Below is a small trained network, with its code and all its weights. Each question gives an input and a class and asks what happens when units are switched off, that is, made to give their printed mean instead of their output.

import numpy as np


def w(rows, s, z=0):
    codes = np.array(rows[::2]) - 128.0
    scale = np.full(codes.shape[1], s)
    scale[-1] = z or s
    return codes * scale


def norm(h):
    return h / np.sqrt((h * h).mean(-1, keepdims=True) + 1e-5)


def f(y):
    return y / 2 * (1 + np.tanh(0.7978845608 * (y + 0.044715 * y**3)))


def log_softmax(a):
    a = a - a.max(-1, keepdims=True)
    return a - np.log(np.exp(a).sum(-1, keepdims=True))


def net(x, mask):
    res = np.array(x, float).reshape(1, 3) / 4 @ E
    u = 0
    for l in range(2):
        y = f(norm(res) @ A[l][:, :-1].T + A[l][:, -1])
        res = res + np.where(mask[u : u + 10], y, B[l][:, -1]) @ B[l][:, :-1]
        u += 10
    return log_softmax(norm(res)[-1] @ U[:, :-1].T + U[:, -1])


A, B = {}, {}
E = w([
[60,158,123,43,155,3,206,149],'x0',
[140,100,95,175,223,125,142,226],'x1',
[125,148,243,164,185,134,149,105],'x2',
],0.00065)
A[0] = w([
[153,124,211,190,161,186,87,103,7],'0.n0',
[143,125,109,128,126,143,139,158,112],'0.n1',
[210,72,24,127,47,204,57,143,68],'0.n2',
[155,133,120,117,105,135,110,106,35],'0.n3',
[76,165,132,57,53,73,201,53,20],'0.n4',
[195,158,161,131,38,198,7,6,82],'0.n5',
[55,134,6,66,86,62,136,157,47],'0.n6',
[190,64,106,207,155,211,117,199,34],'0.n7',
[119,137,125,133,126,136,133,130,128],'0.n8',
[123,130,129,131,123,130,131,132,127],'0.n9',
],0.0022,0.0012)
B[0] = w([
[216,119,197,95,101,146,116,155,137],'0.n0',
[140,146,105,114,143,102,138,116,126],'0.n1',
[26,192,90,140,186,73,117,98,231],'0.n2',
[103,125,155,96,128,117,109,151,91],'0.n3',
[141,144,149,144,124,174,6,72,192],'0.n4',
[111,77,122,124,112,118,248,188,250],'0.n5',
[241,60,127,136,110,189,128,152,230],'0.n6',
[180,185,116,61,132,97,47,63,182],'0.n7',
[128,130,128,127,128,128,128,129,128],'0.n8',
[127,124,128,128,130,129,127,127,128],'0.n9',
],0.0019,0.0012)
A[1] = w([
[105,168,181,200,223,103,150,185,5],'1.n0',
[159,136,133,129,118,145,138,134,73],'1.n1',
[125,66,214,116,85,139,189,97,128],'1.n2',
[146,169,129,63,130,91,132,125,155],'1.n3',
[182,118,100,76,48,148,79,80,1],'1.n4',
[17,87,49,135,71,126,192,131,90],'1.n5',
[54,213,199,144,116,126,74,35,42],'1.n6',
[155,69,146,145,148,134,117,160,7],'1.n7',
[151,134,73,95,75,139,5,83,97],'1.n8',
[208,130,192,129,163,128,44,130,36],'1.n9',
],0.0028,0.00073)
B[1] = w([
[63,71,194,72,21,123,94,95,189],'1.n0',
[127,169,117,102,106,122,157,142,113],'1.n1',
[64,151,56,198,183,102,139,176,233],'1.n2',
[119,109,140,195,101,189,99,124,158],'1.n3',
[59,81,221,71,103,92,149,162,174],'1.n4',
[250,196,217,51,85,205,51,40,254],'1.n5',
[198,125,16,107,185,124,62,147,186],'1.n6',
[158,128,91,82,83,105,119,119,107],'1.n7',
[33,105,200,169,152,66,166,147,248],'1.n8',
[154,209,100,59,67,192,128,33,166],'1.n9',
],0.0021,0.00092)
U = w([
[203,191,162,77,83,192,101,56,181],'0',
[95,167,52,157,213,82,66,111,167],'1',
[57,65,206,91,87,70,132,146,175],'2',
[251,70,72,89,123,99,161,203,5],'3',
[129,162,127,217,126,174,234,176,51],'4',
],0.011,0.0019)

Each question gives the input, the list of numbers given to net, and the class t.
The units are the neurons (one row each of A and B). Each row of codes is followed by its name. A weight is (code - 128) times the scale printed after its matrix; where a second scale follows, it is the last column's (A, B and U).
mask holds one flag per neuron, layer by layer. A switched-off neuron (its flag False) gives its mean, the last column of its row in B, instead of its output. The means were averaged over made-up inputs and are rounded, as every weight is.
A unit's drop is (log p(t) with every unit on - log p(t) with that unit switched off) / (log p(t) with every unit on - log p(t) with every unit switched off).
unit that matters most: the unit with the biggest drop
top k neurons: the k neurons with the biggest drops, biggest first
k most important neurons of layer l: the k neurons of layer l with the biggest drops, biggest first
input [-1,5,8], class 0: unit that matters most -> 0.n5
input [1,-8,-3], class 2: top 4 neurons -> 0.n4, 1.n4, 1.n8, 1.n9
input [-2,0,1], class 4: 2 most important neurons of layer 0 -> 0.n5, 0.n0
input [-3,4,1], class 0: 2 most important neurons of layer 0 -> 0.n0, 0.n4
input [1,0,-5], class 2: 4 most important neurons of layer 1 -> 1.n8, 1.n6, 1.n4, 1.n2
input [0,1,-6], class 1: 3 most important neurons of layer 0 -> 0.n2, 0.n5, 0.n0
input [-7,-2,7], class 4: top 2 neurons -> 0.n5, 1.n5
input [3,-4,-7], class 2: 2 most important neurons of layer 0 -> 0.n4, 0.n6
input [6,2,-2], class 3: top 2 neurons -> 0.n6, 0.n2
input [-3,3,1], class 0: top 4 neurons -> 1.n9, 0.n0, 1.n2, 0.n7
input [-3,-2,1], class 4: top 3 neurons -> 0.n5, 0.n0, 1.n2
input [2,-6,-1], class 2: top 3 neurons -> 0.n4, 1.n4, 0.n2
input [0,7,6], class 0: 4 most important neurons of layer 0 -> 0.n5, 0.n7, 0.n2, 0.n0
input [-1,-5,2], class 4: unit that matters most -> 0.n5
input [-4,8,1], class 0: top 3 neurons -> 1.n9, 1.n2, 0.n0
input [-1,0,6], class 4: top 4 neurons -> 1.n5, 0.n4, 1.n2, 0.n2
input [-8,6,1], class 0: top 2 neurons -> 1.n9, 0.n0
input [4,5,3], class 2: top 2 neurons -> 1.n0, 0.n5
input [2,-7,-8], class 2: top 2 neurons -> 0.n4, 1.n8
input [1,-7,4], class 1: 2 most important neurons of layer 1 -> 1.n2, 1.n6
input [-5,4,-4], class 1: unit that matters most -> 0.n2
input [3,6,7], class 2: 2 most important neurons of layer 1 -> 1.n0, 1.n5
